Below are the code and all the weights of a small trained network. Each question names an input and a target symbol and asks about switching units off, where a switched-off unit gives its printed mean instead of its output.

import numpy as np


def w(rows, s, z=0):
    codes = np.array(rows[::2]) - 128.0
    scale = np.full(codes.shape[1], s)
    scale[-1] = z or s
    return codes * scale


def f(y):
    return np.maximum(y, 0)


def softmax(a):
    e = np.exp(a - a.max(-1, keepdims=True))
    return e / e.sum(-1, keepdims=True)


def log_softmax(a):
    a = a - a.max(-1, keepdims=True)
    return a - np.log(np.exp(a).sum(-1, keepdims=True))


def net(x, mask):
    ids = ['βγδεζηθλμξπτφψ'.index(c) for c in x.split()]
    T = len(ids)
    res = E[ids] + P[:T]
    r = res
    for j in range(2):
        rows = slice(3 * j, 3 * j + 3)
        q, k, v = (r @ M[0][rows].T for M in (Q, K, V))
        z = softmax(np.where(np.tri(T) > 0, q @ k.T / 3**0.5, -1e9)) @ v
        o = O[0][rows]
        res = res + np.where(mask[j], z, o[:, -1]) @ o[:, :-1]
    y = f(res @ A[0][:, :-1].T + A[0][:, -1])
    res = res + np.where(mask[2:14], y, B[0][:, -1]) @ B[0][:, :-1]
    return log_softmax(res[-1] @ U[:, :-1].T + U[:, -1])


Q, K, V, O, A, B = {}, {}, {}, {}, {}, {}
E = w([
[130,210,104,41,185,198],'β',
[86,90,29,188,177,189],'γ',
[15,108,44,193,108,94],'δ',
[108,130,44,100,164,234],'ε',
[116,255,159,62,102,143],'ζ',
[172,238,169,96,106,208],'η',
[24,174,113,132,81,53],'θ',
[59,181,69,60,112,139],'λ',
[39,114,47,100,191,147],'μ',
[80,216,158,158,55,116],'ξ',
[148,171,117,142,140,233],'π',
[169,54,149,119,185,84],'τ',
[132,198,158,196,57,183],'φ',
[76,141,83,189,47,164],'ψ',
],0.0082)
P = w([
[142,47,102,76,80,151],'0',
[41,190,57,129,71,188],'1',
[55,208,75,136,91,178],'2',
[33,209,63,136,104,181],'3',
[36,212,40,132,118,182],'4',
[32,215,32,124,124,171],'5',
[18,226,30,118,147,160],'6',
[3,202,11,103,181,142],'7',
[3,220,5,145,165,128],'8',
],0.005)
Q[0] = w([
[33,253,41,151,86,226],'head 1',
[46,219,38,107,125,195],'head 1',
[2,206,35,126,148,176],'head 1',
[28,237,59,93,158,171],'head 2',
[19,237,4,146,129,234],'head 2',
[238,23,227,96,163,66],'head 2',
],0.0083)
K[0] = w([
[198,39,192,94,146,97],'head 1',
[175,17,178,108,122,80],'head 1',
[167,58,177,76,176,47],'head 1',
[180,9,158,120,165,45],'head 2',
[215,1,208,80,112,74],'head 2',
[22,226,86,174,84,168],'head 2',
],0.0086)
V[0] = w([
[209,179,125,120,94,246],'head 1',
[134,81,95,218,82,181],'head 1',
[143,84,139,219,102,173],'head 1',
[187,223,206,52,27,148],'head 2',
[176,104,133,74,255,216],'head 2',
[224,185,236,190,96,135],'head 2',
],0.0098)
O[0] = w([
[39,59,162,59,164,48,130],'head 1',
[35,177,123,170,205,132,161],'head 1',
[71,188,145,157,216,111,120],'head 1',
[114,118,108,39,80,32,87],'head 2',
[137,42,227,109,147,157,113],'head 2',
[142,166,154,99,155,8,2],'head 2',
],0.012,0.0053)
A[0] = w([
[124,169,89,66,72,2,221],'neuron 1',
[85,94,174,125,213,34,200],'neuron 2',
[129,185,110,174,174,167,95],'neuron 3',
[145,148,100,87,106,64,248],'neuron 4',
[135,194,95,135,193,158,215],'neuron 5',
[150,137,75,172,158,148,106],'neuron 6',
[115,196,102,113,110,75,154],'neuron 7',
[184,112,60,134,97,168,191],'neuron 8',
[140,186,86,189,183,167,83],'neuron 9',
[75,173,179,134,208,141,216],'neuron 10',
[169,89,65,176,67,176,219],'neuron 11',
[119,53,132,57,95,115,185],'neuron 12',
],0.0081,0.0015)
B[0] = w([
[227,91,108,129,211,197,207],'neuron 1',
[160,245,213,42,189,89,171],'neuron 2',
[171,78,165,205,125,65,235],'neuron 3',
[208,66,89,185,174,174,168],'neuron 4',
[111,91,114,206,78,38,221],'neuron 5',
[198,139,171,109,83,76,203],'neuron 6',
[141,128,21,146,177,193,167],'neuron 7',
[93,237,165,66,67,103,198],'neuron 8',
[173,97,172,180,107,51,253],'neuron 9',
[27,59,93,127,167,77,183],'neuron 10',
[137,255,180,70,141,153,231],'neuron 11',
[122,78,178,89,33,96,177],'neuron 12',
],0.0052,0.014)
U = w([
[49,91,51,151,94,58,244],'β',
[168,147,197,141,174,254,196],'γ',
[138,111,144,145,154,146,144],'δ',
[201,48,75,132,94,137,190],'ε',
[117,182,121,126,235,126,127],'ζ',
[185,129,198,95,168,67,74],'η',
[46,176,89,61,83,201,150],'θ',
[149,204,77,88,73,72,11],'λ',
[43,162,206,92,153,71,126],'μ',
[174,132,155,183,117,46,116],'ξ',
[94,53,188,105,43,97,104],'π',
[154,112,22,162,172,214,75],'τ',
[43,61,124,129,172,232,170],'φ',
[129,43,178,201,199,134,4],'ψ',
],0.0046,0.0015)

Each question gives the input, a string of symbols that net reads in full, and the target symbol t.
The units are the heads (3 rows each of Q, K, V and O) and the neurons (one row each of A and B). Each row of codes is followed by its name. A weight is (code - 128) times the scale printed after its matrix; where a second scale follows, it is the last column's (O, A, B and U).
mask holds one flag per unit, heads first, then neurons. A switched-off unit (its flag False) gives its mean, the last column of its rows in O or B, instead of its output. The means were averaged over made-up inputs and are rounded, as every weight is.
A unit's drop is (log p(t) with every unit on - log p(t) with that unit switched off) / (log p(t) with every unit on - log p(t) with every unit switched off).
The circuit of an input: a set's keep is (log p(t) with only the set's units on - log p(t) with every unit switched off) / (log p(t) with every unit on - log p(t) with every unit switched off). Starting from the 12 units with the biggest drops (on a tie, the unit counted first), units are removed one at a time, each time the one whose removal leaves the highest keep (on an exact tie, the one counted first), for as long as the keep stays at least 0.8.
circuit, biggest first: the units of the circuit, biggest drop first
most important unit: the unit with the biggest drop
k most important neurons: the k neurons with the biggest drops, biggest first
which heads matter: for each layer, one digit per head in row order, 1 if its drop is at least 0.15 and else 0, layers parted by /
drop of u: that unit's drop, to one decimal
input π δ δ β ξ γ, target μ: circuit, biggest first => (head 1; head 2; neuron 2)
input φ ψ δ, target ζ: most important unit => head 2
input ζ θ μ, target ε: circuit, biggest first => (head 2; head 1; neuron 1; neuron 4)
input γ ε φ ε ψ, target ψ: circuit, biggest first => (head 1; head 2; neuron 3; neuron 9)
input ζ λ μ δ ζ δ δ γ, target ε: 2 most important neurons => (neuron 1; neuron 4)
input μ δ ζ γ, target γ: circuit, biggest first => (head 2; neuron 11)
input ζ γ ζ θ λ, target ε: circuit, biggest first => (head 2; head 1; neuron 1; neuron 4)
input γ μ γ ζ μ δ, target ψ: circuit, biggest first => (head 2; head 1; neuron 3; neuron 9)
input η ξ η φ β φ λ τ λ, target γ: circuit, biggest first => (head 2; head 1)
input ξ ξ μ, target τ: which heads matter => 01
input ξ ξ η ψ π, target τ: which heads matter => 01
input η δ η π π, target η: circuit, biggest first => (head 2; head 1; neuron 1)
input ζ β τ, target π: circuit, biggest first => (head 1; head 2)
input μ μ β, target γ: circuit, biggest first => (head 2)
input ξ θ β δ γ β δ ζ, target τ: 2 most important neurons => (neuron 1; neuron 7)
input φ δ λ η π φ θ, target ζ: 3 most important neurons => (neuron 2; neuron 1; neuron 7)
input ξ β β β δ θ, target τ: 2 most important neurons => (neuron 1; neuron 7)
input δ γ ζ ξ δ θ, target ξ: 2 most important neurons => (neuron 9; neuron 3)
input φ ξ μ λ, target ζ: 2 most important neurons => (neuron 2; neuron 1)
input δ δ θ ξ ε λ, target ξ: 4 most important neurons => (neuron 9; neuron 3; neuron 5; neuron 6)
input η θ δ δ δ φ φ θ, target η: 3 most important neurons => (neuron 2; neuron 1; neuron 12)
input δ ζ θ λ φ, target ξ: 4 most important neurons => (neuron 9; neuron 3; neuron 5; neuron 6)
input π ξ δ γ θ, target μ: drop of neuron 2 => 0.4
input ζ φ λ η μ η ε, target ε: drop of neuron 4 => 0.2
input β μ ζ μ β, target π: drop of head 1 => 0.6
input β ξ λ γ γ θ φ, target π: most important neuron => (neuron 12)
